Below are the code and all the weights of a small trained network. Each question names an input and a target symbol and asks about switching units off, where a switched-off unit gives its printed mean instead of its output.

import numpy as np


def w(rows, s, z=0):
    codes = np.array(rows[::2]) - 128.0
    scale = np.full(codes.shape[1], s)
    scale[-1] = z or s
    return codes * scale


def f(y):
    return y / 2 * (1 + np.tanh(0.7978845608 * (y + 0.044715 * y**3)))


def softmax(a):
    e = np.exp(a - a.max(-1, keepdims=True))
    return e / e.sum(-1, keepdims=True)


def log_softmax(a):
    a = a - a.max(-1, keepdims=True)
    return a - np.log(np.exp(a).sum(-1, keepdims=True))


def net(x, mask):
    ids = ['Θαβεζη'.index(c) for c in x.split()]
    T = len(ids)
    res = E[ids] + P[:T]
    u = 0
    for l in range(2):
        q, k, v = (res @ M[l].T for M in (Q, K, V))
        z = softmax(np.where(np.tri(T) > 0, q @ k.T / 3**0.5, -1e9)) @ v
        res = res + np.where(mask[u], z, O[l][:, -1]) @ O[l][:, :-1]
        u += 1
        y = f(res @ A[l][:, :-1].T + A[l][:, -1])
        res = res + np.where(mask[u : u + 8], y, B[l][:, -1]) @ B[l][:, :-1]
        u += 8
    return log_softmax(res[-1] @ U[:, :-1].T + U[:, -1])


Q, K, V, O, A, B = {}, {}, {}, {}, {}, {}
E = w([
[162,195,167,178,105,148,140,114,132,83,47],'Θ',
[195,130,157,119,151,107,80,110,155,121,99],'α',
[93,110,163,218,165,148,37,163,53,153,41],'β',
[84,106,107,132,129,173,198,65,164,106,173],'ε',
[127,7,142,120,223,91,135,105,188,99,204],'ζ',
[157,43,106,106,194,145,128,231,190,174,81],'η',
],0.015)
P = w([
[141,72,23,131,126,42,86,101,160,91,97],'0',
[143,142,205,91,190,130,141,94,88,178,96],'1',
[48,189,133,131,69,221,137,127,159,8,89],'2',
[137,128,201,86,183,118,147,96,77,161,132],'3',
[78,144,155,111,82,162,88,174,172,78,73],'4',
[146,104,213,81,193,100,137,105,86,182,94],'5',
[25,100,145,141,136,174,119,165,222,138,97],'6',
[147,121,225,61,190,91,115,72,70,161,120],'7',
],0.012)
Q[0] = w([
[130,110,255,103,216,142,201,82,29,108,81],'0.h1',
[169,219,211,47,200,123,125,137,222,149,71],'0.h1',
[162,129,75,213,122,134,95,134,74,114,132],'0.h1',
],0.0053)
K[0] = w([
[191,125,2,150,111,21,146,85,96,127,59],'0.h1',
[190,103,95,106,50,137,162,104,195,109,100],'0.h1',
[62,192,155,209,137,171,119,107,86,190,132],'0.h1',
],0.0061)
V[0] = w([
[208,144,157,121,112,137,254,143,198,81,157],'0.h1',
[227,117,87,23,99,192,125,234,120,191,180],'0.h1',
[129,132,135,118,160,116,204,195,184,133,112],'0.h1',
],0.006)
O[0] = w([
[81,89,14,57,96,255,119,53,147,169,180,2],'0.h1',
[47,155,74,108,135,72,172,168,115,185,118,36],'0.h1',
[161,198,133,89,102,205,122,56,78,145,178,127],'0.h1',
],0.009,0.0064)
A[0] = w([
[157,132,170,58,134,153,168,101,114,128,134,254],'0.n1',
[142,89,1,92,130,102,160,149,142,151,155,80],'0.n2',
[135,144,185,125,122,144,122,163,148,135,103,154],'0.n3',
[167,143,118,114,130,141,91,141,173,130,134,86],'0.n4',
[149,90,112,155,161,92,133,156,105,167,131,155],'0.n5',
[150,107,156,160,173,95,133,141,103,139,156,211],'0.n6',
[135,66,117,160,118,138,115,174,146,101,106,36],'0.n7',
[65,144,86,134,72,138,73,97,110,109,106,157],'0.n8',
],0.013,0.006)
B[0] = w([
[141,116,120,196,154,135,52,140,74,186,51,177],'0.n1',
[164,112,170,255,112,146,58,79,88,168,226,140],'0.n2',
[85,57,73,108,161,120,115,118,150,168,201,239],'0.n3',
[110,53,172,97,196,174,151,59,138,34,116,133],'0.n4',
[146,215,80,142,121,172,138,48,130,125,147,197],'0.n5',
[117,188,140,107,140,176,86,90,82,105,65,253],'0.n6',
[60,148,159,128,37,152,214,128,154,128,113,182],'0.n7',
[54,10,215,104,158,7,209,100,190,126,112,136],'0.n8',
],0.0082,0.017)
Q[1] = w([
[8,166,45,81,3,141,159,147,159,89,147],'1.h1',
[113,204,87,74,103,192,100,90,121,78,145],'1.h1',
[217,192,195,135,172,113,54,2,107,201,14],'1.h1',
],0.0074)
K[1] = w([
[61,97,220,58,150,231,241,190,156,222,130],'1.h1',
[80,147,62,183,8,190,234,134,118,107,183],'1.h1',
[80,100,3,234,89,2,12,109,208,53,64],'1.h1',
],0.0062)
V[1] = w([
[108,85,139,111,114,62,148,159,134,164,95],'1.h1',
[254,133,105,67,72,126,109,152,118,85,60],'1.h1',
[235,212,42,61,189,74,112,76,74,197,210],'1.h1',
],0.0064)
O[1] = w([
[253,160,182,62,97,250,84,148,130,36,247,3],'1.h1',
[75,116,110,197,243,192,222,106,26,124,100,77],'1.h1',
[41,107,201,92,104,132,135,98,157,245,170,4],'1.h1',
],0.0076,0.0081)
A[1] = w([
[112,138,108,158,155,82,127,98,61,173,112,161],'1.n1',
[89,117,95,79,65,102,136,79,184,148,206,30],'1.n2',
[180,204,105,69,122,163,153,137,91,205,166,28],'1.n3',
[90,148,114,160,42,146,77,250,78,151,126,84],'1.n4',
[155,138,181,120,187,191,149,145,85,191,161,196],'1.n5',
[59,60,130,117,160,68,163,117,140,160,187,20],'1.n6',
[88,184,112,1,68,196,131,112,89,207,119,2],'1.n7',
[52,141,191,160,62,17,135,118,168,164,196,101],'1.n8',
],0.0091,0.0055)
B[1] = w([
[87,111,171,45,114,105,214,114,170,30,154,252],'1.n1',
[50,172,203,129,167,189,86,180,173,114,88,144],'1.n2',
[106,23,24,75,41,118,217,225,153,16,127,129],'1.n3',
[143,127,185,192,123,132,129,160,146,234,65,148],'1.n4',
[192,214,198,142,90,189,179,171,50,156,246,154],'1.n5',
[144,249,117,228,110,107,43,111,54,67,68,167],'1.n6',
[138,143,143,210,3,3,112,37,56,77,62,157],'1.n7',
[168,96,76,99,149,113,168,161,89,20,121,202],'1.n8',
],0.0076,0.019)
U = w([
[197,97,117,197,125,191,88,129,53,148,107,2],'Θ',
[171,140,247,147,135,154,177,183,173,162,130,119],'α',
[130,100,50,83,142,132,123,167,206,19,117,136],'β',
[156,169,177,240,139,163,3,92,150,251,79,167],'ε',
[23,19,204,97,125,165,110,171,200,206,51,185],'ζ',
[183,139,167,155,93,92,121,142,138,186,105,111],'η',
],0.0062,0.0064)

Each question gives the input, a string of symbols that net reads in full, and the target symbol t.
The units are the heads (3 rows each of Q, K, V and O) and the neurons (one row each of A and B). Each row of codes is followed by its name. A weight is (code - 128) times the scale printed after its matrix; where a second scale follows, it is the last column's (O, A, B and U).
mask holds one flag per unit, layer by layer, with each layer's heads first. A switched-off unit (its flag False) gives its mean, the last column of its rows in O or B, instead of its output. The means were averaged over made-up inputs and are rounded, as every weight is.
A unit's drop is (log p(t) with every unit on - log p(t) with that unit switched off) / (log p(t) with every unit on - log p(t) with every unit switched off).
The circuit of an input: a set's keep is (log p(t) with only the set's units on - log p(t) with every unit switched off) / (log p(t) with every unit on - log p(t) with every unit switched off). Starting from the 12 units with the biggest drops (on a tie, the unit counted first), units are removed one at a time, each time the one whose removal leaves the highest keep (on an exact tie, the one counted first), for as long as the keep stays at least 0.8.
circuit, biggest first: the units of the circuit, biggest drop first
unit that matters most: the unit with the biggest drop
k most important neurons: the k neurons with the biggest drops, biggest first
k most important neurons of layer l: the k neurons of layer l with the biggest drops, biggest first
input η β η Θ, target η: 3 most important neurons => [0.n2 1.n7 1.n8]
input η ε η ε, target η: 4 most important neurons => [1.n7 0.n2 0.n1 1.n8]
input η β α β η ε, target η: circuit, biggest first => [1.h1 0.h1 1.n7]
input ζ α ε β ε, target ζ: circuit, biggest first => [0.n5 0.h1 0.n8]
input η α η, target ζ: unit that matters most => 0.h1
input α η η ε, target α: circuit, biggest first => [1.h1 1.n5]
input η Θ β β ζ β Θ α, target η: circuit, biggest first => [0.h1 1.h1 0.n2 1.n7]
input η η Θ Θ η ζ η Θ, target η: circuit, biggest first => [0.h1 0.n2 1.h1 1.n7]
input β α β Θ η β α, target ζ: circuit, biggest first => [0.n5 1.h1]
input ζ Θ η β β, target ζ: 2 most important neurons of layer 0 => [0.n8 0.n5]
input β β β, target ε: 2 most important neurons => [0.n7 1.n1]
input β ε α η β α α, target ε: 2 most important neurons => [0.n5 1.n1]
input ζ η β α ζ, target ζ: circuit, biggest first => [1.n8 1.n6]
input η η ζ Θ β β β η, target η: circuit, biggest first => [0.h1 1.h1 1.n7 0.n2]
input ζ β η η ε η β ζ, target ζ: 2 most important neurons of layer 0 => [0.n2 0.n3]
input ζ η β η β, target ζ: 2 most important neurons of layer 0 => [0.n3 0.n1]
input ε α Θ α, target ε: unit that matters most => 0.h1
input β ζ η α α, target ζ: 4 most important neurons of layer 0 => [0.n5 0.n6 0.n8 0.n1]
input α β η β β α, target α: 2 most important neurons of layer 1 => [1.n5 1.n1]
input η β Θ η η, target ε: 2 most important neurons => [1.n1 1.n6]
input ε ε β Θ Θ, target ζ: unit that matters most => 0.n8
input η α η η η α η, target ε: 2 most important neurons of layer 1 => [1.n6 1.n1]
input ε Θ Θ ζ, target ε: 2 most important neurons => [1.n1 0.n8]
input ζ η ζ ζ β α ζ, target ε: 3 most important neurons of layer 0 => [0.n6 0.n7 0.n5]
input η β β β β η, target η: 2 most important neurons of layer 0 => [0.n2 0.n7]
input η α η η β β β, target ε: 4 most important neurons => [1.n1 0.n7 1.n4 1.n8]
